[[ -2  -3  -4   2]
 [  0   0   0   0]
 [-10  -3 -17   1]
 [ 25  -2  19   4]
 [ -5 -13   1 -12]
 [  4 -31   6 -17]
 [ 10  -3  18  -4]
 [-39  -5 -29 -17]
 [  1  -1  -1   1]
 [  1 -13   2 -11]
 [ 16 -26  -8  17]]
|
[[ 16 -26  -8  17]
 [ -2  -3  -4   2]
 [  0   0   0   0]
 [-10  -3 -17   1]
 [ 25  -2  19   4]
 [ -5 -13   1 -12]
 [  4 -31   6 -17]
 [ 10  -3  18  -4]
 [-39  -5 -29 -17]
 [  1  -1  -1   1]
 [  1 -13   2 -11]]

[[-22 -39 -16 -19  40 -13   0 -13 -26 -10  16  22 -43  12 -18  10]
 [ -2 -34 -11  -8   9  -6  -7 -14 -10 -14  -3  14 -32  28  -2   3]]
|
[[ -2 -34 -11  -8   9  -6  -7 -14 -10 -14  -3  14 -32  28  -2   3]
 [-22 -39 -16 -19  40 -13   0 -13 -26 -10  16  22 -43  12 -18  10]]

[[ 23  25  35  37 -15  13  28  16  22  29]
 [ 26  20  24  26 -15  36  32  26  35  29]
 [ 26  25  25  32 -15  21  27  25  23  27]
 [ 31  27  35  20 -15  25  28  22  26  20]
 [ 25  27  19  17 -15  19  21  30  29  11]]
|
[[ 25  27  19  17 -15  19  21  30  29  11]
 [ 23  25  35  37 -15  13  28  16  22  29]
 [ 26  20  24  26 -15  36  32  26  35  29]
 [ 26  25  25  32 -15  21  27  25  23  27]
 [ 31  27  35  20 -15  25  28  22  26  20]]

[[  4  -4]
 [ 11  -1]
 [ 13  20]
 [ 29 -36]
 [-10  12]
 [ 21 -19]
 [ -7  13]
 [ 13 -17]
 [  5 -21]
 [-19  14]
 [-17 -16]
 [  0 -10]]
|
[[  0 -10]
 [  4  -4]
 [ 11  -1]
 [ 13  20]
 [ 29 -36]
 [-10  12]
 [ 21 -19]
 [ -7  13]
 [ 13 -17]
 [  5 -21]
 [-19  14]
 [-17 -16]]

[[-28  37  17  16  34   0  12 -15   9]
 [-15 -16  42  10  19  -5  32 -22   5]
 [-10 -16  -8  12  -7 -29   6  26 -10]]
|
[[-10 -16  -8  12  -7 -29   6  26 -10]
 [-28  37  17  16  34   0  12 -15   9]
 [-15 -16  42  10  19  -5  32 -22   5]]

[[  5  21]
 [  5  36]
 [  5  35]
 [  1 -21]
 [  2  -1]
 [  0   7]
 [  9  18]
 [  5  19]
 [-13  43]]
|
[[-13  43]
 [  5  21]
 [  5  36]
 [  5  35]
 [  1 -21]
 [  2  -1]
 [  0   7]
 [  9  18]
 [  5  19]]

[[  6  14]
 [  2  -3]
 [ 12 -10]
 [-31   8]
 [-14 -20]
 [ -8  -9]
 [ -1   6]]
|
[[ -1   6]
 [  6  14]
 [  2  -3]
 [ 12 -10]
 [-31   8]
 [-14 -20]
 [ -8  -9]]
---
[[  1 -10   1   5   1   4]
 [  6   2 -22  -8  -1  -4]
 [-21  -1  17   7  -2   7]
 [ 17   2   8 -10  11   4]
 [ -6   2  31  -5   7  -6]
 [  6   3 -17  13  -7  -7]]
|
[[  6   3 -17  13  -7  -7]
 [ -6   2  31  -5   7  -6]
 [ 17   2   8 -10  11   4]
 [-21  -1  17   7  -2   7]
 [  6   2 -22  -8  -1  -4]
 [  1 -10   1   5   1   4]]

[[ 16 -10 -11   4  -8 -30   8  22  -3  36   8  14  -2]
 [  5  -3   8   4  25 -10  -3  -5 -41  12   8  -4  15]
 [-29  19 -11   2  -9  28 -18 -14   6 -42   4  10   5]]
|
[[-29  19 -11   2  -9  28 -18 -14   6 -42   4  10   5]
 [  5  -3   8   4  25 -10  -3  -5 -41  12   8  -4  15]
 [ 16 -10 -11   4  -8 -30   8  22  -3  36   8  14  -2]]

[[ 33  -3]
 [ -8 -15]]
|
[[ -8 -15]
 [ 33  -3]]

[[  2   2 -10  -2  -4  -8   0  17   0 -10 -40   6]
 [ -9  -7  -6  25 -12   5   4 -12   8  -7  -4 -16]
 [  8   7   6 -24  11  -3  -3  12  -7   7   2  15]
 [  1   0  10  -6   8   7  -1 -13  -2  12  41   0]
 [  4   2  -7   1   0  -3  -1  14  -1   0 -29   1]
 [  8   6   6 -23  11  -3  -3  11  -7   7   4  14]
 [ -8  -7  -6  27 -10   7   3 -14   7  -2   3 -18]
 [-10  -8  -5  23 -12   3   4 -16   8 -10   4 -14]]
|
[[-10  -8  -5  23 -12   3   4 -16   8 -10   4 -14]
 [ -8  -7  -6  27 -10   7   3 -14   7  -2   3 -18]
 [  8   6   6 -23  11  -3  -3  11  -7   7   4  14]
 [  4   2  -7   1   0  -3  -1  14  -1   0 -29   1]
 [  1   0  10  -6   8   7  -1 -13  -2  12  41   0]
 [  8   7   6 -24  11  -3  -3  12  -7   7   2  15]
 [ -9  -7  -6  25 -12   5   4 -12   8  -7  -4 -16]
 [  2   2 -10  -2  -4  -8   0  17   0 -10 -40   6]]

[[  6  15 -10 -18  13 -28  -6]
 [ -5  -1   4   1  -4   1  -1]
 [  1   0   0   1   0   0   0]
 [ -1 -10 -39  27  -4  24  -2]
 [ -4  -9 -14  15  -5  17   0]
 [ 24  -6  26   6   3  -1  26]
 [  8   5 -22  -9 -15   5 -21]
 [  4 -12  -3   4  17  -1  -2]
 [-15   7  18  -4 -16  -2   2]
 [  3   0   2   8   5  -4  12]
 [  6  -2  -8 -14 -16  19 -25]
 [  0   0   1  -1   0  -1   0]]
|
[[  0   0   1  -1   0  -1   0]
 [  6  -2  -8 -14 -16  19 -25]
 [  3   0   2   8   5  -4  12]
 [-15   7  18  -4 -16  -2   2]
 [  4 -12  -3   4  17  -1  -2]
 [  8   5 -22  -9 -15   5 -21]
 [ 24  -6  26   6   3  -1  26]
 [ -4  -9 -14  15  -5  17   0]
 [ -1 -10 -39  27  -4  24  -2]
 [  1   0   0   1   0   0   0]
 [ -5  -1   4   1  -4   1  -1]
 [  6  15 -10 -18  13 -28  -6]]

[[  4 -30   9   0 -11   6]
 [ -2  35  -8 -17 -14  17]
 [ -3  -9 -18   2  18 -33]
 [ -8 -24 -11  -1   1   2]
 [ -3 -23   4 -34   8 -29]
 [ -9  19  -6 -39  -2  -3]]
|
[[ -9  19  -6 -39  -2  -3]
 [ -3 -23   4 -34   8 -29]
 [ -8 -24 -11  -1   1   2]
 [ -3  -9 -18   2  18 -33]
 [ -2  35  -8 -17 -14  17]
 [  4 -30   9   0 -11   6]]
